The symbols move the nodes like this.
si: q681->q443, q938->q683, q434->q578, q443->q617, q14->q899, q296->q743, q771->q593, q116->q258, q358->q771, q152->q839, q670->q478, q900->q56, q103->q681, q937->q655, q926->q646, q990->q434, q482->q110, q740->q588, q600->q895, q646->q157, q160->q600, q258->q861, q588->q152, q271->q990, q683->q176, q555->q670, q999->q383, q176->q999, q895->q358, q857->q623, q478->q857, q655->q14, q765->q556, q617->q740, q370->q482, q179->q555, q368->q296, q567->q370, q593->q180, q623->q798, q578->q937, q743->q938, q110->q765, q56->q271, q462->q900, q157->q179, q383->q462, q861->q539, q143->q567, q806->q662, q798->q143, q556->q806, q899->q368, q539->q160, q180->q103, q662->q926, q839->q116
vi: q681->q462, q938->q857, q434->q806, q443->q900, q14->q157, q296->q670, q771->q683, q116->q937, q358->q938, q152->q434, q670->q681, q900->q482, q103->q383, q937->q926, q926->q358, q990->q556, q482->q258, q740->q271, q600->q296, q646->q771, q160->q368, q258->q655, q588->q990, q271->q765, q683->q623, q555->q103, q999->q143, q176->q798, q895->q743, q857->q617, q478->q443, q655->q646, q765->q539, q617->q56, q370->q116, q179->q180, q368->q555, q567->q839, q593->q176, q623->q740, q578->q662, q743->q478, q110->q861, q56->q110, q462->q370, q157->q593, q383->q567, q861->q14, q143->q152, q806->q600, q798->q588, q556->q160, q899->q179, q539->q899, q180->q999, q662->q895, q839->q578
ne: q681->q555, q938->q895, q434->q588, q443->q670, q14->q258, q296->q160, q771->q926, q116->q567, q358->q662, q152->q798, q670->q368, q900->q681, q103->q179, q937->q839, q926->q578, q990->q740, q482->q462, q740->q857, q600->q556, q646->q937, q160->q765, q258->q370, q588->q623, q271->q617, q683->q358, q555->q899, q999->q593, q176->q771, q895->q806, q857->q743, q478->q296, q655->q116, q765->q56, q617->q478, q370->q383, q179->q14, q368->q539, q567->q999, q593->q646, q623->q938, q578->q152, q743->q600, q110->q900, q56->q443, q462->q103, q157->q655, q383->q180, q861->q482, q143->q176, q806->q990, q798->q683, q556->q271, q899->q861, q539->q110, q180->q157, q662->q434, q839->q143
li: q681->q900, q938->q623, q434->q662, q443->q56, q14->q179, q296->q478, q771->q176, q116->q655, q358->q683, q152->q578, q670->q443, q900->q110, q103->q462, q937->q646, q926->q771, q990->q806, q482->q861, q740->q990, q600->q743, q646->q593, q160->q296, q258->q14, q588->q434, q271->q556, q683->q798, q555->q681, q999->q567, q176->q143, q895->q938, q857->q740, q478->q617, q655->q157, q765->q160, q617->q271, q370->q258, q179->q103, q368->q670, q567->q116, q593->q999, q623->q588, q578->q926, q743->q857, q110->q539, q56->q765, q462->q482, q157->q180, q383->q370, q861->q899, q143->q839, q806->q895, q798->q152, q556->q600, q899->q555, q539->q368, q180->q383, q662->q358, q839->q937

In the rows, zero is written as 51.

The rows follow the links: the fewer symbols apart two nodes are, the more alike their rows tend to be.

Each row is also shifted at random along 5 hidden directions that mean nothing.

Rows with their nodes:
[56,45,56,49,54,41,50,52,43,56,44,74,52,73,61,44,44,53,60,44,38,46,64,35,64,40,49,45,52,37,64,53,55,59,48,53,46,49,51,63,48,40,41,55,40,66,47,30,43,61,52,53,58,46,52,46,50,48]; node q358
[47,55,43,48,53,49,45,57,44,66,43,78,58,52,58,45,48,57,48,52,46,43,48,49,56,39,60,35,45,52,67,44,60,50,40,45,47,44,47,59,49,27,55,52,48,55,48,33,38,38,45,56,52,39,55,55,47,61]; node q765
[49,46,49,55,48,55,52,52,50,59,50,83,55,48,66,48,57,57,43,53,57,44,54,62,56,46,68,48,48,59,56,40,63,48,48,37,58,55,48,61,44,59,57,55,61,38,48,42,48,49,46,54,53,28,56,53,57,64]; node q368
[44,61,40,47,51,49,51,52,44,52,51,41,37,56,45,45,53,48,50,46,47,58,47,53,49,58,49,43,56,54,56,60,52,53,49,55,52,38,53,52,50,55,61,50,43,50,42,57,50,37,41,47,52,64,59,52,35,42]; node q617
[47,53,54,45,45,63,55,54,50,52,55,41,53,43,48,52,45,49,47,40,45,51,46,34,49,44,54,55,55,34,42,54,54,57,40,67,39,41,44,48,58,52,44,49,47,55,50,54,50,53,39,36,57,52,39,61,48,54]; node q370
[46,56,47,49,46,56,64,53,42,57,54,40,33,42,50,43,54,59,45,41,43,64,58,45,48,52,59,42,56,49,53,63,54,53,43,67,44,39,48,62,49,67,66,47,46,47,41,61,52,48,31,34,56,61,62,65,29,44]; node q56
[54,42,56,52,54,41,48,49,46,50,46,60,47,51,49,58,56,49,56,52,51,54,64,49,56,44,50,53,52,49,51,56,48,58,60,51,55,53,56,55,48,63,47,53,59,52,45,56,55,64,54,49,55,57,58,43,53,41]; node q434
[53,55,58,53,52,57,52,54,54,55,43,26,62,22,37,63,43,54,49,58,46,51,40,39,37,44,45,47,46,47,42,49,38,47,49,65,33,52,47,39,56,29,47,43,51,57,61,57,54,50,49,43,43,59,44,63,49,50]; node q116
[44,58,38,48,50,47,49,51,47,44,50,44,35,72,48,45,55,45,52,47,50,55,46,59,48,65,49,43,57,59,54,58,52,53,54,44,63,36,54,50,49,64,58,51,45,49,41,56,49,37,43,52,52,61,62,45,39,39]; node q271
[52,52,54,52,45,61,53,56,53,60,56,33,39,38,43,52,58,66,51,52,49,56,52,54,42,51,55,49,43,52,50,65,46,40,43,52,56,58,42,54,52,36,60,45,46,53,54,61,54,44,58,43,36,59,61,51,48,45]; node q900
[47,56,41,48,56,44,49,54,43,50,52,60,40,51,47,47,53,44,53,45,53,52,45,52,55,56,51,45,63,52,58,60,51,57,46,62,52,42,57,49,45,61,57,55,45,50,41,57,56,39,40,47,51,60,53,51,40,45]; node q600
[51,54,58,51,49,60,56,56,46,50,45,80,58,51,56,56,44,53,51,37,39,46,46,30,47,41,55,39,65,27,58,63,57,58,31,72,39,38,40,50,51,50,35,55,39,65,52,39,43,47,34,29,52,48,55,61,46,45]; node q180
[57,48,53,53,53,42,49,37,53,38,55,72,58,65,59,49,55,47,51,51,45,56,60,60,52,54,41,54,54,54,57,46,51,52,61,37,57,58,55,56,47,64,43,54,58,49,51,44,46,61,55,56,59,47,59,43,56,43]; node q578
[50,49,51,54,47,57,46,53,55,61,51,48,53,35,47,59,59,63,46,63,55,50,51,65,43,47,59,48,36,63,51,50,48,40,52,35,60,61,45,53,51,36,58,46,63,45,54,56,51,44,62,53,39,49,63,48,56,53]; node q539
[46,58,38,48,54,49,41,50,48,57,48,56,54,38,46,53,56,50,44,57,53,54,45,63,48,48,53,44,46,63,57,46,52,50,53,41,55,46,55,52,50,43,59,49,64,43,46,55,47,38,47,54,52,53,58,51,47,54]; node q296
[47,54,54,43,45,62,52,56,52,56,60,49,47,52,48,46,48,55,52,34,44,50,46,37,51,43,53,53,54,30,53,64,54,52,31,64,46,50,40,52,57,35,46,51,37,62,53,49,48,45,48,38,48,54,43,53,49,52]; node q103
[57,53,54,53,50,45,54,41,58,38,52,36,49,81,56,42,48,50,56,54,40,55,55,55,47,65,35,51,49,55,53,47,45,46,63,35,54,53,53,51,52,50,46,48,43,57,57,39,43,56,60,62,51,52,57,41,51,41]; node q771

From each start, follow one symbol. Which node do you reach?
Answer with the node's name.
new walk
[49,53,54,46,43,63,52,57,53,55,62,44,43,60,49,46,51,58,55,38,45,48,47,43,51,50,52,50,50,36,52,66,53,47,33,55,53,53,39,51,56,31,49,49,34,63,54,48,46,42,55,43,42,54,49,47,51,48]
li
q861
new walk
[50,47,52,53,44,58,57,55,51,57,54,66,47,63,66,42,53,60,48,48,53,43,55,55,56,53,65,48,48,53,54,48,61,45,44,41,57,53,44,61,47,55,56,53,46,46,51,39,46,48,51,54,49,33,55,50,54,60]
ne
q900
new walk
[56,49,54,51,53,43,45,38,53,42,53,51,50,44,44,60,60,50,52,55,45,66,64,59,46,48,40,55,49,55,52,56,44,52,64,43,56,59,56,53,51,57,46,48,65,50,48,63,52,62,58,49,54,64,65,43,53,34]
si
q143
new walk
[57,54,53,55,56,43,51,34,58,38,58,53,60,33,48,54,55,48,47,56,50,63,52,64,45,56,37,59,53,61,49,44,42,47,62,49,46,65,59,47,48,61,50,50,63,42,56,60,57,60,53,52,53,55,52,54,53,46]
vi
q798
new walk
[47,51,47,52,47,56,58,50,46,56,53,49,43,39,54,47,58,57,41,50,52,57,57,57,49,50,62,46,50,58,50,51,56,50,50,51,53,46,50,60,48,70,65,49,59,38,44,60,53,50,39,44,55,49,60,60,42,51]
li
q56
new walk
[51,48,51,50,48,57,39,55,58,64,56,58,62,38,52,53,54,59,48,59,60,39,45,61,52,42,57,57,34,56,52,42,52,39,45,33,58,68,44,50,51,17,52,50,57,48,60,45,49,44,71,62,39,36,43,44,68,68]
si
q670
new walk
[45,59,39,45,51,48,53,52,43,57,52,43,42,44,46,43,50,50,45,45,48,58,48,48,53,51,53,45,55,53,55,54,54,55,46,62,43,40,54,55,50,56,63,50,47,47,42,58,52,42,36,45,58,60,50,60,34,51]
li
q617
new walk
[48,50,48,56,47,56,49,49,53,54,52,52,48,37,50,59,63,57,42,60,57,55,54,71,41,51,60,50,41,68,48,47,52,45,58,33,64,53,49,55,50,60,62,46,70,34,48,61,51,45,52,50,48,50,67,49,53,50]
vi
q681
new walk
[52,41,53,51,54,43,49,57,44,52,42,54,42,64,52,54,50,47,60,52,56,44,58,45,60,50,53,49,53,49,51,56,50,58,57,54,56,47,55,52,46,59,49,55,46,55,43,50,57,57,54,55,50,53,51,42,53,46]
ne
q895
new walk
[59,55,54,48,52,43,53,45,51,50,52,36,51,61,49,42,44,57,57,50,34,58,56,40,51,51,34,47,48,44,59,55,42,48,52,53,39,57,51,53,53,27,48,47,37,68,57,43,45,57,58,55,50,59,50,50,44,44]
si
q646
new walk
[52,41,55,50,52,43,57,44,46,48,53,43,43,45,52,51,54,46,50,48,54,61,69,47,60,48,51,63,54,51,42,51,51,59,64,58,48,53,61,57,50,84,54,51,62,41,42,63,60,74,46,48,65,57,48,51,48,47]
si
q926
new walk
[51,55,55,50,52,60,37,51,54,52,45,79,71,24,42,76,54,51,46,55,48,48,40,51,36,32,51,48,47,42,53,55,49,51,42,50,52,52,43,41,55,29,33,50,66,56,56,53,46,42,52,37,44,55,60,50,63,46]
li
q370
new walk
[44,55,41,49,50,50,52,50,45,54,50,58,46,51,54,45,55,50,43,49,50,55,51,57,51,52,59,43,53,58,56,49,58,53,50,46,53,40,52,57,49,63,61,51,55,42,42,52,46,44,39,49,57,50,59,56,41,52]
ne
q765
new walk
[45,53,52,43,44,62,47,56,54,55,53,36,55,60,49,50,44,50,51,44,47,44,44,39,49,44,51,55,45,36,46,48,54,51,42,48,48,46,42,46,61,28,42,48,45,60,56,44,43,46,55,49,50,47,38,48,56,59]
vi
q157
new walk
[50,49,51,50,48,57,43,51,56,53,61,90,62,45,60,52,56,54,47,45,59,42,46,60,56,42,61,56,51,46,58,49,60,46,36,42,62,64,43,52,49,42,44,57,56,47,54,44,47,44,58,49,46,33,46,45,67,61]
vi
q14
